Below are the code and all the weights of a small trained network. Each question names an input and a class and asks about switching units off, where a switched-off unit gives its printed mean instead of its output.

import numpy as np


def w(rows, s, z=0):
    codes = np.array(rows[::2]) - 128.0
    scale = np.full(codes.shape[1], s)
    scale[-1] = z or s
    return codes * scale


def f(y):
    return np.maximum(y, 0)


def log_softmax(a):
    a = a - a.max(-1, keepdims=True)
    return a - np.log(np.exp(a).sum(-1, keepdims=True))


def net(x, mask):
    res = np.array(x, float).reshape(1, 3) / 4 @ E
    y = f(res @ A[0][:, :-1].T + A[0][:, -1])
    res = res + np.where(mask, y, B[0][:, -1]) @ B[0][:, :-1]
    return log_softmax(res[-1] @ U[:, :-1].T + U[:, -1])


A, B = {}, {}
E = w([
[86,159,119,117,23,165,166,121,117,66,92,1],'x0',
[160,112,42,206,78,231,21,113,142,99,130,129],'x1',
[45,144,109,223,54,10,16,228,188,153,208,103],'x2',
],0.0051)
A[0] = w([
[114,131,135,107,118,57,169,134,127,131,132,115,229],'n1',
[136,119,124,150,132,126,70,135,127,131,131,147,136],'n2',
[141,131,130,74,165,172,234,121,127,130,119,116,189],'n3',
[128,129,118,167,83,181,53,127,132,120,126,109,230],'n4',
[132,121,123,162,132,138,49,139,128,138,139,162,138],'n5',
[129,125,121,128,91,174,142,118,138,108,122,83,177],'n6',
[134,130,135,130,169,129,107,122,133,134,130,166,85],'n7',
[125,125,125,132,117,126,120,133,124,134,135,130,80],'n8',
[148,124,122,115,179,192,138,118,122,127,124,177,251],'n9',
[144,122,124,136,163,139,126,116,134,131,123,172,128],'n10',
[132,126,121,131,125,145,125,122,133,123,124,128,127],'n11',
[115,129,128,150,118,2,83,145,137,138,144,126,185],'n12',
[124,125,122,135,124,128,112,136,119,135,134,122,65],'n13',
[118,128,127,130,58,172,143,133,130,121,130,68,117],'n14',
],0.017,0.0016)
B[0] = w([
[94,125,137,128,192,81,162,161,107,128,88,77,197],'n1',
[123,165,87,158,154,136,114,83,185,120,138,110,178],'n2',
[125,76,169,117,91,136,201,4,120,109,91,191,228],'n3',
[159,116,101,126,8,188,92,155,108,137,180,191,224],'n4',
[127,182,74,178,171,147,95,64,208,115,123,120,201],'n5',
[130,134,124,122,106,143,89,135,59,138,99,75,183],'n6',
[174,113,121,74,152,143,96,152,146,134,147,126,164],'n7',
[136,124,141,136,116,131,129,117,143,124,115,133,141],'n8',
[165,115,136,85,215,161,125,106,114,128,154,177,203],'n9',
[168,126,135,80,179,141,116,135,140,130,131,128,169],'n10',
[99,116,132,130,148,127,127,146,90,155,156,141,141],'n11',
[61,111,165,188,100,59,199,231,156,126,164,145,251],'n12',
[144,122,139,122,102,124,127,114,153,126,114,136,144],'n13',
[153,169,103,123,110,127,62,139,82,136,78,55,201],'n14',
],0.021,0.012)
U = w([
[203,174,75,102,244,171,59,120,199,145,201,163,171],'0',
[192,167,76,113,47,200,19,172,21,205,124,75,195],'1',
[119,183,136,95,158,96,110,96,81,113,33,2,59],'2',
[91,170,98,209,50,123,116,153,211,92,188,178,8],'3',
[14,136,184,178,164,10,206,254,138,138,127,65,196],'4',
[160,41,210,53,156,161,205,20,80,81,98,214,184],'5',
[144,75,192,56,184,96,165,230,93,186,173,166,3],'6',
],0.0047,0.0014)

Each question gives the input, the list of numbers given to net, and the class t.
The units are the neurons (one row each of A and B). Each row of codes is followed by its name. A weight is (code - 128) times the scale printed after its matrix; where a second scale follows, it is the last column's (A, B and U).
mask holds one flag per neuron, in row order. A switched-off neuron (its flag False) gives its mean, the last column of its row in B, instead of its output. The means were averaged over made-up inputs and are rounded, as every weight is.
A unit's drop is (log p(t) with every unit on - log p(t) with that unit switched off) / (log p(t) with every unit on - log p(t) with every unit switched off).
The circuit of an input: a set's keep is (log p(t) with only the set's units on - log p(t) with every unit switched off) / (log p(t) with every unit on - log p(t) with every unit switched off). Starting from the 12 units with the biggest drops (on a tie, the unit counted first), units are removed one at a time, each time the one whose removal leaves the highest keep (on an exact tie, the one counted first), for as long as the keep stays at least 0.8.
units of the circuit, in order: the units of the circuit, biggest drop first
k most important neurons: the k neurons with the biggest drops, biggest first
drop of u: that unit's drop, to one decimal
input [-4,6,2], class 0: units of the circuit, in order : [n5]
input [8,-4,-2], class 2: units of the circuit, in order : [n14, n4]
input [4,-2,1], class 2: units of the circuit, in order : [n12, n4]
input [2,-2,1], class 4: 2 most important neurons : [n4, n3]
input [7,2,-5], class 1: 2 most important neurons : [n14, n6]
input [8,-3,-1], class 2: units of the circuit, in order : [n4, n14]
input [5,2,-4], class 1: 2 most important neurons : [n14, n6]
input [5,-2,-1], class 2: 2 most important neurons : [n4, n12]
input [-3,0,2], class 4: 3 most important neurons : [n4, n3, n9]
input [5,0,5], class 1: 4 most important neurons : [n14, n4, n6, n3]
input [-3,-4,0], class 4: 4 most important neurons : [n4, n9, n1, n3]
input [3,2,4], class 1: 4 most important neurons : [n14, n3, n4, n6]
input [-6,0,2], class 0: 3 most important neurons : [n5, n7, n1]
input [6,3,6], class 1: units of the circuit, in order : [n14]
input [2,8,4], class 1: 2 most important neurons : [n14, n4]
input [6,-5,0], class 2: drop of n9 : 0.1
input [-6,-1,-1], class 0: drop of n12 : 0.1
input [-4,7,1], class 0: drop of n12 : 0.2
input [-5,0,-1], class 0: drop of n3 : 0.4
input [-7,-3,7], class 4: most important neuron : [n12]
